Below are the code and all the weights of a small trained network. Each question names an input and a class and asks about switching units off, where a switched-off unit gives its printed mean instead of its output.

import numpy as np


def w(rows, s, z=0):
    codes = np.array(rows[::2]) - 128.0
    scale = np.full(codes.shape[1], s)
    scale[-1] = z or s
    return codes * scale


def f(y):
    return y / 2 * (1 + np.tanh(0.7978845608 * (y + 0.044715 * y**3)))


def log_softmax(a):
    a = a - a.max(-1, keepdims=True)
    return a - np.log(np.exp(a).sum(-1, keepdims=True))


def net(x, mask):
    res = np.array(x, float).reshape(1, 8) / 4 @ E
    y = f(res @ A[0][:, :-1].T + A[0][:, -1])
    res = res + np.where(mask, y, B[0][:, -1]) @ B[0][:, :-1]
    return log_softmax(res[-1] @ U[:, :-1].T + U[:, -1])


A, B = {}, {}
E = w([
[132,125,125,123,126,125,120,129],'x0',
[4,215,214,40,171,197,128,93],'x1',
[158,245,102,175,64,154,90,185],'x2',
[104,198,151,95,104,17,177,158],'x3',
[129,128,122,124,130,129,125,135],'x4',
[127,130,129,137,125,134,143,127],'x5',
[176,112,255,126,121,163,167,237],'x6',
[129,132,131,138,131,132,137,119],'x7',
],0.0081)
A[0] = w([
[184,77,176,145,127,196,154,177,114],'N0',
[164,132,199,120,118,91,161,171,114],'N1',
[164,174,120,134,130,165,77,131,106],'N2',
[131,152,150,154,112,5,193,123,129],'N3',
[145,87,124,97,172,139,144,112,93],'N4',
[132,126,147,140,141,115,173,182,64],'N5',
[118,118,128,148,148,170,106,132,2],'N6',
[184,64,57,183,99,107,160,172,49],'N7',
[147,72,130,92,156,83,185,125,164],'N8',
[137,147,127,107,139,54,168,163,57],'N9',
[137,97,120,120,108,164,91,122,83],'N10',
[96,107,28,168,132,87,141,117,125],'N11',
[165,82,132,171,125,195,116,115,73],'N12',
[160,162,108,160,77,156,130,131,103],'N13',
[138,201,129,163,93,126,103,164,126],'N14',
[177,120,118,149,150,86,134,116,78],'N15',
[135,99,76,157,184,193,146,165,141],'N16',
],0.012,0.0057)
B[0] = w([
[216,134,62,75,133,188,96,71,237],'N0',
[158,140,51,59,132,165,124,61,200],'N1',
[102,77,159,144,119,120,173,126,167],'N2',
[151,155,145,161,140,106,40,151,229],'N3',
[92,66,178,154,72,63,180,129,169],'N4',
[176,150,132,139,156,86,78,65,154],'N5',
[63,205,254,149,199,45,124,158,129],'N6',
[38,131,159,44,194,201,195,170,255],'N7',
[154,51,162,111,37,131,164,130,215],'N8',
[113,128,177,206,169,61,59,212,167],'N9',
[177,147,173,162,180,64,95,139,144],'N10',
[167,124,82,77,112,139,80,69,230],'N11',
[129,187,194,173,158,95,43,141,187],'N12',
[141,102,132,168,99,76,196,113,176],'N13',
[153,50,119,145,125,108,224,103,213],'N14',
[63,208,136,100,216,167,234,155,167],'N15',
[186,169,147,185,99,34,77,172,184],'N16',
],0.0094,0.0091)
U = w([
[43,231,172,71,254,184,243,169,94],'0',
[176,189,154,223,186,32,60,201,82],'1',
[154,129,66,146,115,131,153,137,244],'2',
[193,159,4,110,142,124,123,37,22],'3',
[167,41,114,200,71,66,255,140,26],'4',
],0.0088,0.011)

Each question gives the input, the list of numbers given to net, and the class t.
The units are the neurons (one row each of A and B). Each row of codes is followed by its name. A weight is (code - 128) times the scale printed after its matrix; where a second scale follows, it is the last column's (A, B and U).
mask holds one flag per neuron, in row order. A switched-off neuron (its flag False) gives its mean, the last column of its row in B, instead of its output. The means were averaged over made-up inputs and are rounded, as every weight is.
A unit's drop is (log p(t) with every unit on - log p(t) with that unit switched off) / (log p(t) with every unit on - log p(t) with every unit switched off).
The circuit of an input: a set's keep is (log p(t) with only the set's units on - log p(t) with every unit switched off) / (log p(t) with every unit on - log p(t) with every unit switched off). Starting from the 12 units with the biggest drops (on a tie, the unit counted first), units are removed one at a time, each time the one whose removal leaves the highest keep (on an exact tie, the one counted first), for as long as the keep stays at least 0.8.
circuit, biggest first: the units of the circuit, biggest drop first
k most important neurons: the k neurons with the biggest drops, biggest first
drop when u is switched off: that unit's drop, to one decimal
input [-1,-4,5,-4,2,-2,-1,-2], class 4: circuit, biggest first -> N13
input [0,3,-5,4,0,8,2,8], class 2: 2 most important neurons -> N7, N14
input [-7,-7,-4,3,-5,1,8,8], class 3: 2 most important neurons -> N0, N1
input [-5,5,-6,0,8,5,3,2], class 4: circuit, biggest first -> N7, N4
input [2,-1,-4,-1,5,0,-2,-3], class 4: 2 most important neurons -> N0, N1
input [-7,1,-6,2,8,7,8,6], class 3: circuit, biggest first -> N1, N0
input [3,5,0,5,-2,6,7,1], class 3: 2 most important neurons -> N1, N7
input [4,1,4,-7,-6,3,6,4], class 1: 2 most important neurons -> N12, N16
input [-4,7,-5,8,-3,-7,2,-4], class 1: 4 most important neurons -> N7, N9, N3, N15
input [2,-5,-6,-1,1,-3,6,4], class 3: 2 most important neurons -> N0, N1
input [4,-3,-8,-4,-8,-3,-7,8], class 4: 4 most important neurons -> N4, N8, N0, N1
input [2,-5,4,-7,4,5,5,-2], class 1: 2 most important neurons -> N16, N12
input [4,-3,0,8,-3,-2,-1,-6], class 1: 2 most important neurons -> N9, N3
input [8,-3,7,5,-6,-2,5,6], class 4: circuit, biggest first -> N14
input [-5,0,-3,0,3,0,5,-1], class 3: 3 most important neurons -> N0, N1, N7
input [-4,-5,-3,8,-7,2,-7,4], class 1: drop when N9 is switched off -> 0.8
input [0,-8,-1,-8,0,-3,7,-6], class 0: drop when N7 is switched off -> 2.0
input [-1,-8,-2,2,4,8,2,8], class 0: drop when N15 is switched off -> 0.1
